Where the symbols take the items:
k: qg->qq, bb->qn, qd->zb, lm->md, bf->jr, td->hq, sn->sc, dn->dg, lz->dj, gs->nm, nm->hs, tz->jb, pp->zq, zj->jc, gn->tm, ls->qg, gq->zj, zd->rj, rn->qj, pc->mz, gf->tg, jf->bl, qn->mt, jq->qf, mj->bb, sg->sz, fd->qc, qq->pp, zg->cl, mz->nj, sc->qd, tm->gd, br->dq, jr->td, dj->zm, mt->pb, dg->tq, nl->qb, md->gf, rh->zd, jc->dn, mq->lm, pj->ls, dq->jl, cl->rh, bl->ql, hm->sg, bp->hj, fc->qp, hq->gq, mh->mj, qf->bp, qh->gs, tp->nl, lp->br, jb->jq, qc->rn, ql->pj, nj->tz, jl->fc, zm->mq, rj->mh, zq->lz, zb->jf, lt->lp, pb->pc, sz->tp, tq->hm, gd->bf, qp->qh, qb->fd, hj->gn, qj->sn, hs->zg, tg->lt
i: qg->ls, bb->mj, qd->sc, lm->mq, bf->gd, td->jr, sn->qj, dn->jc, lz->zq, gs->qh, nm->gs, tz->nj, pp->qq, zj->gq, gn->hj, ls->pj, gq->hq, zd->rh, rn->qc, pc->pb, gf->md, jf->zb, qn->bb, jq->jb, mj->mh, sg->hm, fd->qb, qq->qg, zg->hs, mz->pc, sc->sn, tm->gn, br->lp, jr->bf, dj->lz, mt->qn, dg->dn, nl->tp, md->lm, rh->cl, jc->zj, mq->zm, pj->ql, dq->br, cl->zg, bl->jf, hm->tq, bp->qf, fc->jl, hq->td, mh->rj, qf->jq, qh->qp, tp->sz, lp->lt, jb->tz, qc->fd, ql->bl, nj->mz, jl->dq, zm->dj, rj->zd, zq->pp, zb->qd, lt->tg, pb->mt, sz->sg, tq->dg, gd->tm, qp->fc, qb->nl, hj->bp, qj->rn, hs->nm, tg->gf
w: qg->md, bb->jq, qd->pp, lm->fc, bf->tq, td->sg, sn->qg, dn->fd, lz->lp, gs->mj, nm->bb, tz->bf, pp->tg, zj->nl, gn->jc, ls->lm, gq->tp, zd->mz, rn->pj, pc->gn, gf->qh, jf->lz, qn->qf, jq->td, mj->jb, sg->sn, fd->bl, qq->gf, zg->mt, mz->tm, sc->qq, tm->dn, br->zg, jr->hm, dj->br, mt->bp, dg->qc, nl->zb, md->qp, rh->pc, jc->qb, mq->jl, pj->mq, dq->cl, cl->pb, bl->dj, hm->qj, bp->gq, fc->zd, hq->sz, mh->tz, qf->hq, qh->mh, tp->qd, lp->hs, jb->jr, qc->ql, ql->zm, nj->gd, jl->rh, zm->dq, rj->nj, zq->lt, zb->zq, lt->nm, pb->hj, sz->sc, tq->rn, gd->dg, qp->rj, qb->jf, hj->zj, qj->ls, hs->qn, tg->gs
d: qg->pp, bb->mt, qd->jf, lm->gf, bf->td, td->gq, sn->qd, dn->tq, lz->zm, gs->hs, nm->zg, tz->jq, pp->lz, zj->dn, gn->gd, ls->qq, gq->jc, zd->mh, rn->sn, pc->nj, gf->lt, jf->ql, qn->pb, jq->bp, mj->qn, sg->tp, fd->rn, qq->zq, zg->rh, mz->tz, sc->zb, tm->bf, br->jl, jr->hq, dj->mq, mt->pc, dg->hm, nl->fd, md->tg, rh->rj, jc->dg, mq->md, pj->qg, dq->fc, cl->zd, bl->pj, hm->sz, bp->gn, fc->qh, hq->zj, mh->bb, qf->hj, qh->nm, tp->qb, lp->dq, jb->qf, qc->qj, ql->ls, nj->jb, jl->qp, zm->lm, rj->mj, zq->dj, zb->bl, lt->br, pb->mz, sz->nl, tq->sg, gd->jr, qp->gs, qb->qc, hj->tm, qj->sc, hs->cl, tg->lp

The rows follow the links: the fewer symbols apart two items are, the more alike their rows tend to be.

Each row is also shifted at random along 3 hidden directions that mean nothing.

Some items, each with a row of numbers:
nm: -8,-35,5,4,-38,16,14,16,26,12,-30,5,9,22,2,5,18,-21,11,-2,-19,16,-24,-7,53,-4,-26,-13,3,-20,34,12,16,-37
gn: 21,-28,-9,-33,3,34,-23,23,40,-28,-11,39,-7,4,9,27,-7,5,-3,6,48,27,14,-23,-25,15,39,13,11,-18,1,1,18,-18
ls: -37,22,-1,49,5,4,53,-5,22,20,43,-38,-29,11,3,1,14,11,21,5,-23,-14,9,31,2,-14,-22,-34,-29,-17,-37,1,-16,-10
jq: -8,-18,14,-35,-9,-4,-7,18,-23,-23,-16,56,-1,-3,-5,-49,-2,-21,12,-7,43,9,3,-36,-6,15,22,9,38,22,18,10,16,9
lt: 90,13,17,8,-4,-40,24,-37,-38,27,-21,-42,10,-27,-6,-11,2,-10,24,15,-56,-10,-32,22,32,-33,-35,12,-4,1,22,0,-15,16
td: 17,1,-13,-35,18,6,-60,6,-15,-31,-1,31,10,-10,-2,17,-13,15,-35,-5,40,-4,20,-9,-42,12,34,25,5,16,2,-2,9,17
dg: 16,11,-14,-5,16,30,2,14,29,-33,39,21,-36,2,3,19,16,26,1,3,47,-16,41,18,-50,-9,23,-9,-18,-8,-32,11,7,-9
gq: -18,16,3,-35,26,-3,-5,-12,-18,-35,17,21,-22,-33,-4,-7,-6,15,15,13,44,-12,27,-2,-48,-10,38,22,10,9,-15,-1,-5,21
zm: 30,6,-3,43,0,-21,-6,-4,-9,48,-11,-42,31,17,4,2,-20,-7,-29,-14,-54,5,-26,-1,29,23,-29,-10,-8,11,-3,-20,-14,11
qb: -135,10,-9,24,33,35,52,9,73,-7,56,-20,-44,6,16,25,-7,18,36,24,28,15,30,0,-38,8,36,-17,-13,-40,-63,-17,-18,-21
br: 16,-3,-4,12,-30,-9,-15,-8,-19,16,-22,-22,24,10,-6,15,18,-4,-20,-11,-48,-15,-23,26,47,-19,-47,-8,-17,1,35,12,8,-9
gf: 12,5,5,17,-5,-13,25,-27,7,27,-13,-52,8,-15,3,23,-2,-1,19,17,-56,3,-23,23,34,-24,-25,4,-14,-23,9,-9,-14,-5
pp: -1,-1,-23,62,-13,25,-9,25,41,32,19,-33,12,55,9,39,11,12,-48,-25,-33,-2,-1,22,18,22,-35,-44,-38,-10,-22,-5,2,-23
bl: 42,34,-12,37,16,-6,12,-12,2,13,36,-37,-14,2,-2,14,9,24,-7,0,-20,-27,12,41,-19,-15,-18,-19,-34,1,-32,-1,-17,10
hm: 110,19,-7,5,24,7,3,13,2,-14,34,19,-28,0,2,-10,1,15,-2,-4,39,-14,30,7,-59,7,23,-11,-4,13,-38,5,0,12
dn: 36,14,-12,-13,18,22,-9,10,13,-34,30,21,-30,-6,0,16,15,24,-4,2,47,-18,38,14,-53,-11,24,-2,-13,-1,-27,11,8,2
hq: 115,9,-3,-39,29,7,-10,-14,3,-33,8,15,-23,-38,1,21,-7,19,19,23,41,-5,25,8,-57,-19,40,30,3,-9,-12,2,1,11
sz: -41,13,-16,23,14,6,-50,33,-19,-2,31,28,14,38,1,-19,-15,10,-71,-43,31,-12,27,-19,-38,57,11,-22,-1,44,-34,-8,1,25
hj: 13,-40,-19,-29,-7,62,-16,33,77,-35,-5,40,-17,17,14,57,9,11,3,9,52,25,20,-11,-21,5,37,3,-2,-42,3,8,29,-47
qc: -12,16,-16,25,30,17,3,4,44,6,36,-25,-13,7,12,35,-20,25,-10,4,9,6,21,7,-41,19,26,-7,-17,-16,-51,-21,-16,2
rn: -139,20,-12,28,32,7,-9,4,22,7,38,-26,-1,10,9,18,-22,17,-28,-3,6,2,18,-4,-31,30,21,-7,-14,2,-45,-26,-21,11
lm: 15,0,-7,33,-8,-2,8,-12,23,33,-9,-53,17,8,8,36,-7,2,-6,7,-55,10,-23,16,32,-3,-26,-3,-21,-20,2,-15,-11,-12
mh: 74,-26,10,-39,-17,-12,-20,-13,-18,-7,-54,13,23,-23,-1,7,-5,-16,8,10,-10,16,-27,-12,29,-12,1,32,20,-4,50,3,12,-3
qd: 69,37,-3,22,35,-14,13,-25,-5,13,33,-45,-13,-20,1,16,-9,24,0,13,-17,-20,14,32,-36,-14,0,2,-23,0,-38,-14,-22,23
dq: 111,-9,-3,11,-32,5,4,-6,8,11,-22,-23,6,6,-4,35,32,2,2,2,-43,-10,-20,39,40,-37,-47,-9,-27,-21,30,19,11,-26

In each set, the symbols that take the first to the second take the third to the fourth, perhaps in another order. Give the fourth.
Answer with the item's name.
-39,13,-20,0,8,16,-48,26,-12,-25,29,37,-3,23,-2,1,7,21,-54,-29,43,-22,37,1,-41,21,13,-13,-10,31,-21,8,11,12
to 15,31,-6,23,40,-10,3,-15,4,12,31,-37,-7,-13,5,14,-25,20,-8,8,-6,-3,14,9,-41,11,18,4,-12,3,-43,-24,-26,24
as 23,-36,9,-10,-30,10,19,5,24,12,-39,4,10,6,4,5,5,-24,27,9,-17,26,-28,-14,46,-5,-12,3,12,-26,35,5,11,-30
to pc

-28,34,6,18,45,-29,13,-13,-18,16,31,-23,-3,-13,5,-31,-38,5,-1,3,4,4,12,-16,-41,29,27,4,11,23,-49,-29,-31,42
to 89,17,-18,52,-2,11,13,8,22,24,30,-35,-9,27,3,28,18,19,-23,-12,-28,-19,9,41,-5,-5,-32,-34,-38,-8,-31,4,-4,-11
as -4,33,-18,38,11,-8,-31,-3,-22,15,30,-28,12,17,-1,13,0,23,-56,-24,-22,-32,14,30,-18,10,-22,-16,-31,25,-26,-6,-11,22
to zm

-26,15,1,-34,28,1,-3,-10,-8,-36,20,20,-25,-33,-3,-3,-1,17,18,15,45,-8,29,-1,-47,-13,38,20,6,3,-13,2,-4,14
to -21,14,-10,24,30,12,4,18,25,2,37,0,-12,15,8,1,-19,14,-16,-5,24,5,26,-9,-42,32,26,-14,-5,5,-50,-15,-11,9
as 15,5,-32,30,22,39,-26,23,60,3,33,-16,-3,30,17,60,-13,31,-45,-10,14,5,26,9,-42,31,21,-16,-30,-19,-46,-15,-2,-11
to ql

115,42,2,37,18,-37,10,-19,-44,27,25,-32,-1,-7,-9,-28,-1,8,-16,-12,-31,-31,3,27,-17,-3,-26,-13,-15,33,-30,-5,-20,37
to 8,12,6,42,4,-26,17,-8,-12,48,0,-42,21,12,3,-19,-21,-13,-10,-8,-50,7,-23,-5,24,22,-24,-13,-1,12,-11,-21,-20,16
as 31,-39,0,-12,-35,13,-22,12,15,10,-48,12,31,19,4,17,0,-19,-13,-6,-17,24,-29,-17,48,12,-14,4,11,-12,43,4,19,-24
to mt

13,9,-10,-32,20,19,-21,1,10,-39,17,21,-20,-17,1,27,3,25,-3,11,46,-11,30,11,-51,-13,36,15,-6,-6,-13,6,7,2
to 13,21,-1,19,34,-2,11,8,8,6,34,-2,-14,3,6,-19,-22,8,-3,-3,22,4,21,-11,-45,29,27,-9,5,13,-50,-17,-17,21
as 20,18,14,46,8,-33,38,-12,-19,48,6,-40,11,5,2,-39,-21,-17,5,-6,-45,5,-20,-5,21,17,-23,-14,5,16,-19,-20,-25,23
to br

79,38,6,13,48,-45,-9,-15,-47,24,18,-18,12,-15,2,-43,-46,-1,-20,-8,-2,-5,5,-17,-46,38,21,12,16,48,-42,-32,-29,61
to 10,37,-7,31,22,-11,12,-17,-8,11,36,-38,-14,-6,-4,9,3,21,-7,0,-19,-26,14,34,-21,-13,-13,-11,-28,5,-34,-4,-19,16
as 78,31,-14,20,37,-3,1,-16,16,9,29,-43,-9,-14,8,34,-16,27,-9,13,-10,-8,16,26,-44,-3,12,5,-24,-8,-42,-18,-21,18
to pj

-59,-48,-11,2,-45,35,-26,30,42,6,-38,14,29,41,7,37,13,-13,-25,-15,-16,27,-24,-14,56,13,-23,-11,-4,-26,42,9,27,-46
to -130,-43,-5,-4,-41,23,-30,22,22,4,-39,18,35,35,4,20,5,-19,-27,-17,-14,26,-26,-26,60,22,-14,-6,8,-12,45,3,22,-34
as -33,4,-22,-19,11,25,-51,17,9,-39,21,28,-10,7,-1,33,8,30,-37,-11,46,-15,37,11,-45,2,23,3,-15,5,-9,9,14,-1
to jc

-7,-8,24,5,-26,-20,52,-12,-15,15,-18,-6,-6,-6,-9,-40,20,-27,47,8,-29,0,-28,2,52,-28,-33,-9,10,-6,27,13,1,-10
to -44,-38,-4,-32,-31,13,-50,7,1,-13,-48,17,35,8,-1,30,3,-8,-26,-6,-7,15,-20,-14,39,3,-3,19,9,-8,53,4,22,-18
as -48,1,-32,29,11,48,-29,42,60,-9,40,9,-11,44,12,45,0,29,-48,-20,33,3,36,2,-39,36,16,-31,-26,-10,-45,-6,8,-20
to zb

-49,-26,1,-40,-26,-2,-51,0,-27,-19,-44,30,32,-2,-7,6,5,-8,-23,-8,2,3,-16,-14,31,-2,-4,24,15,8,56,11,20,-4
to -42,-31,2,-32,-4,38,17,21,49,-33,-1,40,-24,0,5,9,4,-5,34,16,54,25,14,-23,-13,1,38,5,17,-30,0,8,15,-31
as 130,31,-13,44,7,-10,1,-2,-12,26,24,-34,0,13,-3,6,9,17,-28,-16,-30,-26,6,35,-14,-4,-33,-25,-31,14,-29,1,-8,13
to md

-24,7,9,39,6,-14,44,-16,14,41,3,-53,3,1,5,0,-14,-8,23,12,-48,13,-24,5,28,3,-16,-10,-6,-16,-14,-20,-22,0
to 37,-18,-10,16,-42,12,-9,6,8,11,-21,-12,14,22,-4,30,34,-3,-17,-12,-38,-10,-21,27,47,-23,-49,-18,-25,-13,36,20,19,-30
as -43,9,7,24,-3,-29,6,-23,-20,36,-13,-45,25,-3,-1,-2,-14,-9,-4,-1,-57,4,-28,3,39,2,-26,2,-5,3,9,-16,-18,12
to qh

41,17,21,34,16,-42,51,-28,-18,49,-3,-53,6,-16,1,-33,-26,-19,32,16,-54,10,-30,-2,23,2,-18,-1,9,3,-15,-21,-31,22
to -44,-16,2,15,-42,2,3,6,-6,12,-21,-3,13,23,-6,-4,29,-13,-7,-14,-32,-6,-20,10,56,-16,-42,-20,-9,-4,34,18,13,-23
as 63,-35,11,-4,-29,14,38,3,36,11,-31,-1,-4,4,4,10,14,-21,46,18,-17,27,-28,-4,44,-18,-15,-1,7,-38,29,9,11,-37
to pb

2,19,-7,22,34,4,0,5,18,10,34,-16,-5,7,8,10,-26,15,-18,-1,12,5,18,-5,-43,32,26,-3,-5,3,-49,-22,-18,15
to -15,26,-11,49,0,-8,-10,6,-17,24,32,-23,7,27,-4,-6,8,12,-44,-29,-27,-28,9,24,-2,10,-31,-32,-26,24,-23,-1,-8,14
as -61,26,0,-17,21,-23,-48,2,-69,-25,19,39,6,-8,-12,-47,-13,6,-40,-27,40,-28,26,-17,-41,23,18,9,15,60,-10,1,-1,49
to qc

0,-31,10,-19,-24,-5,-6,0,-3,8,-48,10,25,1,0,-5,-8,-25,10,5,-15,26,-32,-26,43,6,-5,15,21,-7,43,1,9,-12
to 57,-14,17,-51,-16,-6,11,-8,-20,-30,-24,37,-15,-28,-11,-21,19,-14,44,17,25,-4,-3,-4,3,-33,7,22,22,-2,37,23,17,-5
as 31,-16,-6,-39,15,25,-21,11,32,-32,-6,27,-8,-11,7,31,-11,11,2,14,44,19,17,-15,-35,7,45,23,11,-18,-2,-5,10,-11
to dg

-36,4,6,17,-4,-5,44,-30,27,23,-3,-57,-7,-16,4,30,3,1,43,29,-50,7,-21,23,34,-34,-19,4,-19,-41,4,-8,-17,-19
to -30,-30,20,-11,-23,-3,37,-3,13,10,-35,4,5,-4,2,-17,1,-32,45,15,-14,28,-31,-22,50,-7,-8,5,23,-21,30,3,4,-22
as 45,-4,-20,23,-26,-10,-64,-2,-24,30,-29,-32,54,26,-3,37,1,4,-74,-31,-61,-12,-25,20,42,8,-47,-4,-26,17,32,-3,6,3
to cl

-114,11,-11,57,-4,34,61,10,65,17,48,-41,-36,27,9,29,26,14,25,8,-20,-3,13,33,11,-15,-20,-43,-40,-43,-38,2,-10,-38
to -7,5,5,14,-8,-11,31,-29,9,21,-13,-49,1,-14,0,24,7,-1,28,21,-51,0,-26,27,37,-35,-28,5,-18,-27,15,-3,-12,-12
as 9,-28,-2,-30,-13,17,-38,33,-1,-24,-19,58,8,17,1,-14,-2,-11,-22,-18,44,13,8,-33,-9,27,21,2,24,17,18,9,24,-7
to zj

33,24,6,16,39,-11,28,-1,1,9,36,-6,-19,-9,5,-32,-24,4,13,5,23,3,19,-13,-49,24,31,-5,10,12,-54,-17,-23,27
to -57,35,3,40,16,-6,55,-16,10,14,44,-38,-32,-5,1,-4,14,13,29,12,-18,-21,15,33,-10,-24,-16,-23,-25,-11,-37,-2,-23,2
as 21,-19,6,-45,-22,-13,-49,-3,-51,-23,-43,39,25,-13,-12,-17,8,-12,-19,-12,9,-6,-12,-14,18,-8,-4,26,22,26,53,16,21,10
to tm

